Here is a tiny trained network, its code and every weight. The questions are about switching its units off for an input and a class, where a switched-off unit gives its printed mean instead of its output.

import numpy as np


def w(rows, s, z=0):
    codes = np.array(rows[::2]) - 128.0
    scale = np.full(codes.shape[1], s)
    scale[-1] = z or s
    return codes * scale


def f(y):
    return np.maximum(y, 0)


def log_softmax(a):
    a = a - a.max(-1, keepdims=True)
    return a - np.log(np.exp(a).sum(-1, keepdims=True))


def net(x, mask):
    res = np.array(x, float).reshape(1, 4) / 4 @ E
    y = f(res @ A[0][:, :-1].T + A[0][:, -1])
    res = res + np.where(mask, y, B[0][:, -1]) @ B[0][:, :-1]
    return log_softmax(res[-1] @ U[:, :-1].T + U[:, -1])


A, B = {}, {}
E = w([
[55,97,102,105,33,138],'x0',
[147,22,177,163,108,184],'x1',
[147,222,152,168,112,158],'x2',
[106,226,253,84,188,131],'x3',
],0.012)
A[0] = w([
[121,45,132,110,138,89,160],'neuron 0',
[129,104,232,133,105,185,254],'neuron 1',
[148,191,116,151,93,192,73],'neuron 2',
[76,149,7,98,53,62,153],'neuron 3',
[173,100,151,174,57,173,194],'neuron 4',
[78,195,100,108,114,102,79],'neuron 5',
[156,114,13,152,134,100,92],'neuron 6',
[161,197,131,141,235,107,206],'neuron 7',
[115,38,98,89,213,102,129],'neuron 8',
[121,51,68,126,70,116,36],'neuron 9',
[117,196,72,99,49,103,47],'neuron 10',
[163,153,177,146,164,154,83],'neuron 11',
[141,234,107,110,220,61,185],'neuron 12',
],0.014,0.0036)
B[0] = w([
[233,170,156,119,156,75,183],'neuron 0',
[100,195,222,141,143,173,194],'neuron 1',
[122,97,116,170,69,121,167],'neuron 2',
[58,165,111,33,41,87,230],'neuron 3',
[108,165,70,186,110,178,190],'neuron 4',
[181,124,220,160,136,124,183],'neuron 5',
[121,150,164,56,141,172,206],'neuron 6',
[182,113,70,140,110,89,231],'neuron 7',
[200,80,145,157,96,90,187],'neuron 8',
[142,77,98,67,255,100,217],'neuron 9',
[132,125,154,200,83,91,184],'neuron 10',
[131,86,90,104,75,94,179],'neuron 11',
[138,89,141,183,137,59,252],'neuron 12',
],0.023,0.021)
U = w([
[148,193,135,120,193,254,183],'0',
[44,132,44,139,140,72,30],'1',
[117,175,200,112,59,64,252],'2',
[158,188,94,8,119,116,46],'3',
[141,178,31,188,101,193,89],'4',
[207,97,96,158,144,32,163],'5',
[76,57,164,117,137,150,21],'6',
],0.0085,0.0046)

Each question gives the input, the list of numbers given to net, and the class t.
The units are the neurons (one row each of A and B). Each row of codes is followed by its name. A weight is (code - 128) times the scale printed after its matrix; where a second scale follows, it is the last column's (A, B and U).
mask holds one flag per neuron, in row order. A switched-off neuron (its flag False) gives its mean, the last column of its row in B, instead of its output. The means were averaged over made-up inputs and are rounded, as every weight is.
A unit's drop is (log p(t) with every unit on - log p(t) with that unit switched off) / (log p(t) with every unit on - log p(t) with every unit switched off).
The circuit of an input: a set's keep is (log p(t) with only the set's units on - log p(t) with every unit switched off) / (log p(t) with every unit on - log p(t) with every unit switched off). Starting from the 12 units with the biggest drops (on a tie, the unit counted first), units are removed one at a time, each time the one whose removal leaves the highest keep (on an exact tie, the one counted first), for as long as the keep stays at least 0.8.
units of the circuit, in order: the units of the circuit, biggest drop first
unit that matters most: the unit with the biggest drop
k most important neurons: the k neurons with the biggest drops, biggest first
drop when u is switched off: that unit's drop, to one decimal
input [0,3,3,2], class 0: units of the circuit, in order	neuron 3; neuron 12; neuron 1
input [-7,8,2,3], class 2: 3 most important neurons	neuron 1; neuron 11; neuron 9
input [-4,5,8,1], class 4: 2 most important neurons	neuron 3; neuron 4
input [-7,-1,5,-8], class 3: units of the circuit, in order	neuron 6
input [-2,7,5,3], class 0: 2 most important neurons	neuron 1; neuron 3
input [1,8,-1,8], class 0: units of the circuit, in order	neuron 3; neuron 1
input [6,-4,-8,-1], class 3: units of the circuit, in order	neuron 3; neuron 9
input [-6,-2,0,-6], class 3: units of the circuit, in order	neuron 6; neuron 12
input [5,4,-8,-5], class 3: 2 most important neurons	neuron 3; neuron 12
input [-4,-6,-6,-5], class 3: 2 most important neurons	neuron 6; neuron 3
input [-2,7,2,4], class 0: 3 most important neurons	neuron 3; neuron 1; neuron 12
input [-3,6,-4,6], class 2: 2 most important neurons	neuron 1; neuron 9
input [7,-1,7,-5], class 2: 2 most important neurons	neuron 10; neuron 3
input [-6,8,1,-5], class 0: unit that matters most	neuron 12
input [6,-7,-6,-2], class 3: 3 most important neurons	neuron 9; neuron 3; neuron 12
input [7,-6,8,8], class 5: 4 most important neurons	neuron 12; neuron 3; neuron 7; neuron 6
input [-3,6,-6,6], class 2: 3 most important neurons	neuron 1; neuron 9; neuron 12
input [-4,-7,-3,-4], class 2: 3 most important neurons	neuron 3; neuron 6; neuron 9
input [2,-2,-3,3], class 2: 2 most important neurons	neuron 9; neuron 7
input [7,3,5,4], class 0: unit that matters most	neuron 3
input [-4,7,5,1], class 4: drop when neuron 11 is switched off	0.1
input [2,3,6,2], class 4: drop when neuron 6 is switched off	0.2
input [4,5,7,4], class 0: drop when neuron 1 is switched off	0.4
input [-6,2,5,-3], class 4: drop when neuron 0 is switched off	0.2
